m =
[[128 123 138 115 124 144 142 136 138]
 [129 125 135 123 142 141 135 132 127]
 [133 125 115 136 119 114 112 142 123]
 [126 134 120 154 128 121 120 124 135]
 [127 127 126 134 121 127 127 124 125]
 [125 130 127 136 120 128 134 126 124]
 [112 118 119 137 139 117 121 115 122]
 [129 118 128 133 131 110 128 117 139]
 [124 118 109 136 122 121 119 133 115]
 [127 141 123 129 139 109 126 125 131]
 [131 138 130 129 132 141 143 139 135]]
m[0, 0] => 128
m[:, 8] => [138, 127, 123, 135, 125, 124, 122, 139, 115, 131, 135]
m[:, 2] => [138, 135, 115, 120, 126, 127, 119, 128, 109, 123, 130]
m[3, 3] => 154
m[5] => [125, 130, 127, 136, 120, 128, 134, 126, 124]
m[6, 8] => 122
m[:, 6] => [142, 135, 112, 120, 127, 134, 121, 128, 119, 126, 143]
m[7, 6] => 128
m[9] => [127, 141, 123, 129, 139, 109, 126, 125, 131]
m[7, 8] => 139
m[4] => [127, 127, 126, 134, 121, 127, 127, 124, 125]
m[8, 0] => 124
m[9, 0] => 127
m[1] => [129, 125, 135, 123, 142, 141, 135, 132, 127]
m[:, 0] => [128, 129, 133, 126, 127, 125, 112, 129, 124, 127, 131]
m[3] => [126, 134, 120, 154, 128, 121, 120, 124, 135]
m[1, 0] => 129
m[1, 5] => 141
m[2, 4] => 119
m[4, 1] => 127
m[9, 8] => 131
m[0] => [128, 123, 138, 115, 124, 144, 142, 136, 138]
m[10, 0] => 131
m[3, 5] => 121
m[8, 7] => 133
m[4, 7] => 124
m[2, 6] => 112
m[10] => [131, 138, 130, 129, 132, 141, 143, 139, 135]
m[4, 6] => 127
m[5, 1] => 130
m[3, 0] => 126
m[4, 3] => 134
m[2, 3] => 136
m[7, 1] => 118
m[0, 1] => 123
m[8] => [124, 118, 109, 136, 122, 121, 119, 133, 115]
m[5, 0] => 125

B = 132,103,132,131,151,131,127,129,130,147,131,130,126
B[0]	132
B[12]	126
B[9]	147

data =
129,117,124,130,123,131,126,129,126,119
126,149,118,133,133,130,129,110,126,127
124,123,133,126,132,131,129,124,130,136
128,126,132,134,122,131,126,127,125,125
130,134,118,128,135,128,127,126,133,132
127,132,123,131,137,130,123,139,132,131
130,127,121,134,120,140,127,122,128,130
126,123,129,129,122,134,128,130,130,127
130,153,133,127,122,139,124,109,129,129
129,135,138,125,128,126,131,122,131,130
130,132,124,121,127,142,132,124,131,141
data[-11][-10] => 129
data[0] => [129, 117, 124, 130, 123, 131, 126, 129, 126, 119]
data[-7][-5] => 128
data[-9] => [124, 123, 133, 126, 132, 131, 129, 124, 130, 136]
data[:, -5] => [131, 130, 131, 131, 128, 130, 140, 134, 139, 126, 142]
data[5][0] => 127
data[:, 0] => [129, 126, 124, 128, 130, 127, 130, 126, 130, 129, 130]
data[1][-5] => 130
data[7][-5] => 134
data[2][-5] => 131
data[:, -9] => [117, 149, 123, 126, 134, 132, 127, 123, 153, 135, 132]
data[:, -8] => [124, 118, 133, 132, 118, 123, 121, 129, 133, 138, 124]
data[7][-10] => 126
data[-2][9] => 130
data[-7][-8] => 118
data[-1] => [130, 132, 124, 121, 127, 142, 132, 124, 131, 141]
data[-6][1] => 132
data[1][9] => 127
data[5][-3] => 139
data[:, 6] => [126, 129, 129, 126, 127, 123, 127, 128, 124, 131, 132]
data[-7][4] => 135
data[-3][-1] => 129
data[-10][-4] => 129
data[-9][9] => 136
data[-5][-10] => 130
data[3] => [128, 126, 132, 134, 122, 131, 126, 127, 125, 125]
data[-7][-7] => 128
data[-8][-5] => 131
data[-2][-2] => 131
data[-11][-3] => 129
data[3][-7] => 134
data[-10][-7] => 133
data[-2][3] => 125

x =
138,138,121,118
131,121,139,139
139,139,120,118
130,124,145,138
125,115,140,143
139,140,123,120
138,139,120,119
133,123,139,131
134,121,139,133
117,121,123,119
127,120,133,134
142,124,148,147
133,114,155,147
140,140,118,117
Rows and columns are counted from 0.
(0, 0) => 138
(1, 0) => 131
(0, 2) => 121
(8, 0) => 134
(10, 0) => 127
(6, 0) => 138
(12, 3) => 147
(6, 2) => 120
(0, 1) => 138
(8, 3) => 133
(6, 1) => 139
(12, 0) => 133
(13, 2) => 118
(2, 0) => 139
(9, 2) => 123
(2, 3) => 118

a =
[[128 103 113 107 116 118 108 118 143 133 128 139 137]
 [137 137 118 136 123 128 122 135 133 143 111 113 124]
 [125  99 114 102 116 117 108 115 142 130 131 142 138]
 [118 138 132 136 130 126 135 125 107 113 122 113 114]
 [140 142 114 140 122 129 122 138 132 147 105 107 120]
 [117 139 130 136 128 125 134 124 104 112 119 110 113]
 [143 152 143 151 148 143 148 145 137 142 142 140 143]]
a[0][0] => 128
a[3][6] => 135
a[6][6] => 148
a[5][11] => 110
a[1][6] => 122
a[3][5] => 126
a[4][9] => 147
a[4][11] => 107
a[4][4] => 122
a[1][11] => 113
a[0][10] => 128
a[6][3] => 151
a[0][12] => 137
a[6][5] => 143
a[:, 11] => [139, 113, 142, 113, 107, 110, 140]
a[0][2] => 113
a[:, 7] => [118, 135, 115, 125, 138, 124, 145]
a[0] => [128, 103, 113, 107, 116, 118, 108, 118, 143, 133, 128, 139, 137]
a[2][2] => 114
a[5][9] => 112
a[5][7] => 124
a[6] => [143, 152, 143, 151, 148, 143, 148, 145, 137, 142, 142, 140, 143]
a[5][0] => 117
a[4][8] => 132
a[2][8] => 142
a[3] => [118, 138, 132, 136, 130, 126, 135, 125, 107, 113, 122, 113, 114]
a[0][3] => 107
a[:, 8] => [143, 133, 142, 107, 132, 104, 137]
a[2][10] => 131
a[0][7] => 118
a[3][2] => 132
a[3][3] => 136

X =
[[112 122 145 125]
 [125 150 122 120]
 [137 152 131 107]
 [103 131 119 129]
 [107 143 113 122]
 [122 130 144 119]
 [112 137 103 117]]
X[0,-4] => 112
X[-2] => [122, 130, 144, 119]
X[2,1] => 152
X[-7] => [112, 122, 145, 125]
X[0,1] => 122
X[-3,1] => 143
X[:, -1] => [125, 120, 107, 129, 122, 119, 117]
X[:, 2] => [145, 122, 131, 119, 113, 144, 103]
X[-1,-1] => 117
X[4,2] => 113
X[2,-2] => 131
X[-3,-4] => 107
X[5,-4] => 122

W =
[[125 107 142 134]
 [141 136 120 126]
 [142 133 142 158]
 [142 133 144 157]
 [125 107 143 134]
 [142 135 121 127]
 [142 135 120 127]
 [124 105 142 131]
 [122 109 142 132]
 [124 108 142 132]
 [124 106 142 133]]
W[0, 0]	125
W[5, 1]	135
W[5, 0]	142
W[2, 1]	133
W[2]	[142, 133, 142, 158]
W[7, 1]	105
W[1, 2]	120
W[7, 3]	131
W[:, 1]	[107, 136, 133, 133, 107, 135, 135, 105, 109, 108, 106]
W[9, 0]	124
W[:, 0]	[125, 141, 142, 142, 125, 142, 142, 124, 122, 124, 124]
W[3, 2]	144
W[2, 0]	142
W[5, 2]	121
W[7]	[124, 105, 142, 131]
W[4]	[125, 107, 143, 134]
W[1, 3]	126
W[6, 2]	120
W[5]	[142, 135, 121, 127]

A = (127, 132, 107, 121, 128, 128, 132, 128, 129, 118)
A[0]	127
A[1]	132
A[3]	121
